28 -21 19
-71 92 -67
38 -51 36
-31 31 -23
->
28 -21
-71 92
38 -51

-13 -56 -12 5
-19 -40 -19 -46
14 -4 18 59
19 61 18 1
-7 28 -7 88
->
-13 -56
-19 -40
14 -4

-50 -88 111 -48 -73
-2 0 -4 0 11
-5 3 12 -6 6
-4 5 6 -4 13
-7 -8 27 -20 -16
->
-50 -88
-2 0
-5 3

-111 105 -96 85 75
48 -30 -41 -53 74
-41 25 1 40 -83
-65 58 19 56 -47
->
-111 105
48 -30
-41 25

83 30 14
67 1 -94
-1 -10 -2
->
83 30
67 1
-1 -10

-76 5
-88 5
-78 0
-84 24
->
-76 5
-88 5
-78 0
---
3 -70 -58 90 42 13
-16 83 67 -58 -66 -11
50 82 46 -60 -77 -9
45 -35 29 -35 78 -93
108 13 -39 32 -70 22
87 -12 43 67 -20 -87
->
3 -70 -58 90 42 13
45 -35 29 -35 78 -93
87 -12 43 67 -20 -87
108 13 -39 32 -70 22
50 82 46 -60 -77 -9
-16 83 67 -58 -66 -11

-38 -10 67 45
-6 18 51 48
-17 5 85 37
-8 3 37 16
-53 -12 64 73
->
-53 -12 64 73
-38 -10 67 45
-8 3 37 16
-17 5 85 37
-6 18 51 48

-36 -27 18 7 25 21 -46 -38
42 -55 -13 19 -47 43 -5 0
47 13 45 -7 0 -6 41 -28
46 49 -52 12 -57 -11 30 51
39 -9 43 30 -44 48 -2 -64
-5 25 3 -12 2 -24 34 16
-16 -47 -81 -9 16 -7 -45 74
-42 60 56 32 -45 26 15 -74
->
42 -55 -13 19 -47 43 -5 0
-16 -47 -81 -9 16 -7 -45 74
-36 -27 18 7 25 21 -46 -38
39 -9 43 30 -44 48 -2 -64
47 13 45 -7 0 -6 41 -28
-5 25 3 -12 2 -24 34 16
46 49 -52 12 -57 -11 30 51
-42 60 56 32 -45 26 15 -74

-43 -66 1 -32 -16
-28 -70 -22 -6 13
-3 45 -10 -16 15
54 10 9 9 53
-5 -83 11 -20 -2
52 -102 -6 20 2
13 4 20 -46 20
-41 30 -6 12 -14
12 28 -5 15 -16
-5 -55 -25 -21 -12
18 -61 -5 -39 -19
->
52 -102 -6 20 2
-5 -83 11 -20 -2
-28 -70 -22 -6 13
-43 -66 1 -32 -16
18 -61 -5 -39 -19
-5 -55 -25 -21 -12
13 4 20 -46 20
54 10 9 9 53
12 28 -5 15 -16
-41 30 -6 12 -14
-3 45 -10 -16 15

-15 48
98 33
23 2
->
23 2
98 33
-15 48

-6 24 -30 -24 -73 5
54 23 22 -75 4 -3
-27 19 -51 63 4 -12
-11 7 26 39 -11 -25
14 3 16 -58 75 45
-23 -17 85 20 26 4
19 -6 -65 -17 34 14
-6 -24 -37 10 -6 4
19 -14 35 -2 22 -15
32 51 -34 15 6 -39
-4 0 -1 -14 0 14
->
-6 -24 -37 10 -6 4
-23 -17 85 20 26 4
19 -14 35 -2 22 -15
19 -6 -65 -17 34 14
-4 0 -1 -14 0 14
14 3 16 -58 75 45
-11 7 26 39 -11 -25
-27 19 -51 63 4 -12
54 23 22 -75 4 -3
-6 24 -30 -24 -73 5
32 51 -34 15 6 -39

26 -31 -88 -25 -51
-23 -62 -19 46 -50
->
-23 -62 -19 46 -50
26 -31 -88 -25 -51

9 72 -70 17 19
-1 -36 -34 18 -9
-43 -113 8 -33 59
-47 -85 -6 -37 77
->
-43 -113 8 -33 59
-47 -85 -6 -37 77
-1 -36 -34 18 -9
9 72 -70 17 19
---
-51 -69 -64 -38 47 46 53 -67 65 58 8 34 43
-92 -68 -48 -66 -4 66 24 -55 -38 -40 -55 63 -74
-23 -56 -69 -48 -88 78 45 -42 -62 -64 -85 -5 21
-17 61 62 -43 -40 50 41 -39 49 45 -9 58 31
38 -65 56 23 46 -75 6 42 43 53 47 -47 57
->
-51 -69 -64 -38 47 46 53 -67 65 58 8 34 43
-92 -68 -48 -66 -4 66 24 -55 -38 -40 -55 63 -74
38 -65 56 23 46 -75 6 42 43 53 47 -47 57
-23 -56 -69 -48 -88 78 45 -42 -62 -64 -85 -5 21
-17 61 62 -43 -40 50 41 -39 49 45 -9 58 31

39 14 -95 -95 41
-19 -63 82 -53 44
103 -60 -29 88 -37
-52 -14 -50 -92 -44
11 97 54 31 61
-38 -96 -51 38 86
->
-38 -96 -51 38 86
-19 -63 82 -53 44
103 -60 -29 88 -37
-52 -14 -50 -92 -44
39 14 -95 -95 41
11 97 54 31 61

-13 -1 -77 -31 -26 13 -24 1
-30 12 -52 47 -39 9 -35 -26
28 30 -10 82 -31 -19 49 11
-12 -39 30 21 79 17 23 -38
-4 16 -17 65 4 -13 25 -39
-1 49 -48 16 -49 -96 12 -5
12 19 -10 -49 -34 -103 8 65
-10 9 -29 51 -21 0 -8 -11
-11 -52 13 -23 24 32 -17 34
43 14 -15 108 -33 51 65 15
-12 33 -82 20 -37 -27 -4 -35
->
-11 -52 13 -23 24 32 -17 34
-12 -39 30 21 79 17 23 -38
-13 -1 -77 -31 -26 13 -24 1
-10 9 -29 51 -21 0 -8 -11
-30 12 -52 47 -39 9 -35 -26
43 14 -15 108 -33 51 65 15
-4 16 -17 65 4 -13 25 -39
12 19 -10 -49 -34 -103 8 65
28 30 -10 82 -31 -19 49 11
-12 33 -82 20 -37 -27 -4 -35
-1 49 -48 16 -49 -96 12 -5

59 35 -82
-1 -3 -12
66 34 -25
-11 27 -50
25 64 -22
-76 -27 56
7 -25 12
-1 73 -27
-14 2 -12
-18 22 16
-31 42 58
->
-76 -27 56
7 -25 12
-1 -3 -12
-14 2 -12
-18 22 16
-11 27 -50
66 34 -25
59 35 -82
-31 42 58
25 64 -22
-1 73 -27

29 -36 26 -45
2 7 -31 -32
-22 -51 13 -5
4 9 49 45
44 12 42 15
22 53 -9 -21
19 -6 17 10
-84 6 -23 60
-18 52 -60 -34
->
-22 -51 13 -5
29 -36 26 -45
19 -6 17 10
-84 6 -23 60
2 7 -31 -32
4 9 49 45
44 12 42 15
-18 52 -60 -34
22 53 -9 -21

90 -37 -19 -73 59 -34 -57 37 -57 53 -27 -21 49 13
-19 -42 20 32 30 -33 -19 44 0 10 11 0 -4 -11
->
-19 -42 20 32 30 -33 -19 44 0 10 11 0 -4 -11
90 -37 -19 -73 59 -34 -57 37 -57 53 -27 -21 49 13
